Below are the code and all the weights of a small trained network. Each question names an input and a target symbol and asks about switching units off, where a switched-off unit gives its printed mean instead of its output.

import numpy as np


def w(rows, s, z=0):
    codes = np.array(rows[::2]) - 128.0
    scale = np.full(codes.shape[1], s)
    scale[-1] = z or s
    return codes * scale


def norm(h):
    return h / np.sqrt((h * h).mean(-1, keepdims=True) + 1e-5)


def f(y):
    return y / 2 * (1 + np.tanh(0.7978845608 * (y + 0.044715 * y**3)))


def softmax(a):
    e = np.exp(a - a.max(-1, keepdims=True))
    return e / e.sum(-1, keepdims=True)


def log_softmax(a):
    a = a - a.max(-1, keepdims=True)
    return a - np.log(np.exp(a).sum(-1, keepdims=True))


def net(x, mask):
    ids = ['αβγδεζηθλμξπστψω'.index(c) for c in x.split()]
    T = len(ids)
    res = E[ids] + P[:T]
    u = 0
    for l in range(2):
        q, k, v = (norm(res) @ M[l].T for M in (Q, K, V))
        z = softmax(np.where(np.tri(T) > 0, q @ k.T / 2**0.5, -1e9)) @ v
        res = res + np.where(mask[u], z, O[l][:, -1]) @ O[l][:, :-1]
        u += 1
        y = f(norm(res) @ A[l][:, :-1].T + A[l][:, -1])
        res = res + np.where(mask[u : u + 8], y, B[l][:, -1]) @ B[l][:, :-1]
        u += 8
    return log_softmax(norm(res)[-1] @ U[:, :-1].T + U[:, -1])


Q, K, V, O, A, B = {}, {}, {}, {}, {}, {}
E = w([
[82,118,178,169,154],'α',
[194,66,126,98,62],'β',
[105,177,122,110,75],'γ',
[148,83,98,110,137],'δ',
[106,108,168,158,99],'ε',
[69,116,160,111,76],'ζ',
[204,127,131,128,254],'η',
[162,80,70,106,109],'θ',
[154,88,124,254,145],'λ',
[117,144,86,102,41],'μ',
[97,118,129,132,45],'ξ',
[47,85,73,125,197],'π',
[86,138,177,180,160],'σ',
[168,111,59,86,123],'τ',
[42,153,133,108,138],'ψ',
[180,149,88,124,194],'ω',
],0.025)
P = w([
[146,171,230,64,99],'0',
[98,164,65,71,119],'1',
[104,8,93,211,48],'2',
[141,172,70,60,74],'3',
[51,60,65,214,76],'4',
[138,164,85,65,135],'5',
[57,71,83,188,83],'6',
[130,127,101,62,135],'7',
[140,132,50,187,41],'8',
[133,148,98,64,157],'9',
[14,98,124,221,116],'10',
[126,138,112,66,165],'11',
[96,17,56,212,80],'12',
],0.012)
Q[0] = w([
[83,105,184,183,129],'0.h0',
[136,2,54,126,95],'0.h0',
],0.0061)
K[0] = w([
[197,164,115,155,206],'0.h0',
[163,196,255,26,126],'0.h0',
],0.0063)
V[0] = w([
[184,120,203,238,192],'0.h0',
[170,22,3,48,153],'0.h0',
],0.0048)
O[0] = w([
[163,124,116,107,7,7],'0.h0',
[82,138,144,143,50,209],'0.h0',
],0.012,0.0017)
A[0] = w([
[129,115,204,139,169,171],'0.n0',
[51,149,225,121,127,121],'0.n1',
[77,163,149,109,79,123],'0.n2',
[141,44,105,139,100,225],'0.n3',
[110,141,148,155,93,2],'0.n4',
[189,97,177,251,140,152],'0.n5',
[71,122,68,139,155,161],'0.n6',
[194,155,208,155,112,43],'0.n7',
],0.014,0.0052)
B[0] = w([
[207,192,131,112,67,150],'0.n0',
[97,154,119,161,210,181],'0.n1',
[23,68,200,234,94,179],'0.n2',
[157,206,178,179,81,254],'0.n3',
[93,32,156,130,207,127],'0.n4',
[108,166,2,88,38,236],'0.n5',
[204,126,146,125,25,220],'0.n6',
[39,121,158,17,117,130],'0.n7',
],0.0072,0.0087)
Q[1] = w([
[166,109,99,248,139],'1.h0',
[128,52,36,204,81],'1.h0',
],0.011)
K[1] = w([
[70,230,217,2,190],'1.h0',
[86,150,208,11,52],'1.h0',
],0.0083)
V[1] = w([
[124,19,91,2,70],'1.h0',
[200,196,196,73,136],'1.h0',
],0.0086)
O[1] = w([
[91,48,12,102,188,141],'1.h0',
[199,79,193,123,254,254],'1.h0',
],0.013,0.0044)
A[1] = w([
[110,73,110,152,63,118],'1.n0',
[112,174,91,93,118,71],'1.n1',
[136,86,133,36,86,117],'1.n2',
[72,54,69,107,137,2],'1.n3',
[129,98,134,191,100,80],'1.n4',
[84,85,153,249,137,134],'1.n5',
[153,110,145,44,107,99],'1.n6',
[81,166,207,109,93,206],'1.n7',
],0.014,0.0057)
B[1] = w([
[114,45,163,93,65,213],'1.n0',
[170,129,94,80,177,138],'1.n1',
[97,1,196,149,238,150],'1.n2',
[54,154,136,218,171,146],'1.n3',
[163,212,96,64,143,182],'1.n4',
[168,78,210,63,147,254],'1.n5',
[133,14,151,95,116,140],'1.n6',
[154,196,84,165,137,215],'1.n7',
],0.0098,0.0076)
U = w([
[185,156,136,51,167,154],'α',
[132,52,70,24,150,98],'β',
[147,160,160,222,159,80],'γ',
[178,122,201,154,123,97],'δ',
[156,30,131,96,160,75],'ε',
[137,140,151,115,98,109],'ζ',
[177,58,125,114,137,36],'η',
[95,142,131,99,102,182],'θ',
[83,78,60,96,26,182],'λ',
[93,201,91,101,61,146],'μ',
[80,200,96,88,116,254],'ξ',
[148,181,1,199,88,91],'π',
[169,165,96,66,171,207],'σ',
[50,67,53,237,194,121],'τ',
[137,171,140,190,144,105],'ψ',
[185,47,150,121,130,3],'ω',
],0.0097,0.0026)

Each question gives the input, a string of symbols that net reads in full, and the target symbol t.
The units are the heads (2 rows each of Q, K, V and O) and the neurons (one row each of A and B). Each row of codes is followed by its name. A weight is (code - 128) times the scale printed after its matrix; where a second scale follows, it is the last column's (O, A, B and U).
mask holds one flag per unit, layer by layer, with each layer's heads first. A switched-off unit (its flag False) gives its mean, the last column of its rows in O or B, instead of its output. The means were averaged over made-up inputs and are rounded, as every weight is.
A unit's drop is (log p(t) with every unit on - log p(t) with that unit switched off) / (log p(t) with every unit on - log p(t) with every unit switched off).
The circuit of an input: a set's keep is (log p(t) with only the set's units on - log p(t) with every unit switched off) / (log p(t) with every unit on - log p(t) with every unit switched off). Starting from the 12 units with the biggest drops (on a tie, the unit counted first), units are removed one at a time, each time the one whose removal leaves the highest keep (on an exact tie, the one counted first), for as long as the keep stays at least 0.8.
circuit, biggest first: the units of the circuit, biggest drop first
most important unit: the unit with the biggest drop
k most important neurons: the k neurons with the biggest drops, biggest first
top k neurons in layer l: the k neurons of layer l with the biggest drops, biggest first
drop when u is switched off: that unit's drop, to one decimal
input τ ω δ ξ ε, target τ: circuit, biggest first	[1.h0; 1.n3]
input λ α ψ τ π, target λ: circuit, biggest first	[1.h0]
input σ ξ ψ θ λ λ ζ μ τ π, target τ: circuit, biggest first	[1.n3; 0.n5; 1.h0]
input λ τ ξ λ η ψ λ ε η τ λ ε α, target λ: circuit, biggest first	[1.h0; 0.n3]
input λ λ δ, target λ: 3 most important neurons	[0.n5; 0.n3; 1.n5]
input τ ε γ ψ μ η λ λ μ, target τ: 2 most important neurons	[0.n3; 0.n5]
input τ δ λ γ λ δ ζ λ δ, target τ: circuit, biggest first	[1.h0; 0.h0; 1.n3]
input τ λ η, target τ: circuit, biggest first	[1.h0; 0.n3; 1.n3; 0.h0]
input λ γ ε μ λ μ λ β π, target λ: 2 most important neurons	[0.n6; 0.n2]
input τ τ η, target τ: circuit, biggest first	[1.h0; 0.n3; 0.h0]
input λ μ λ α η ξ δ, target λ: top 2 neurons in layer 0	[0.n2; 0.n3]
input π ζ λ λ ψ ω η δ π τ ω δ ω, target π: 2 most important neurons	[1.n5; 0.n3]
input δ ω ξ π τ μ λ τ ξ, target δ: circuit, biggest first	[0.n5; 1.h0; 0.n6]
input λ γ ε δ σ θ τ ε α η δ η λ, target λ: circuit, biggest first	[0.n5; 1.n0]
input ε λ λ μ τ ζ λ δ λ λ ζ λ, target π: circuit, biggest first	[0.n5]
input τ λ ζ, target τ: 3 most important neurons	[0.n3; 0.n1; 1.n3]
input τ β λ λ γ, target τ: 2 most important neurons	[0.n3; 1.n3]
input τ η α θ ω μ ξ τ α, target τ: top 3 neurons in layer 0	[0.n3; 0.n1; 0.n5]
input τ ψ π λ λ α μ, target τ: top 4 neurons in layer 0	[0.n3; 0.n5; 0.n1; 0.n0]
input ψ δ τ γ γ ω δ π, target τ: circuit, biggest first	[1.n3]
input λ ψ ω τ η τ ε, target λ: circuit, biggest first	[1.h0; 0.n3]
input λ μ σ, target λ: 2 most important neurons	[0.n5; 1.n0]
input δ λ γ, target δ: top 2 neurons in layer 0	[0.n5; 0.n1]
input τ μ τ ζ μ η β, target τ: 3 most important neurons	[0.n3; 0.n5; 0.n6]
input τ τ β μ α λ γ ψ σ, target τ: drop when 0.n3 is switched off	2.2
input λ λ σ ζ λ λ τ ξ ε, target λ: drop when 0.n2 is switched off	-0.2
input λ β τ λ γ λ ω λ α, target λ: most important unit	0.n5
input τ ω λ τ τ, target τ: drop when 1.n3 is switched off	0.4
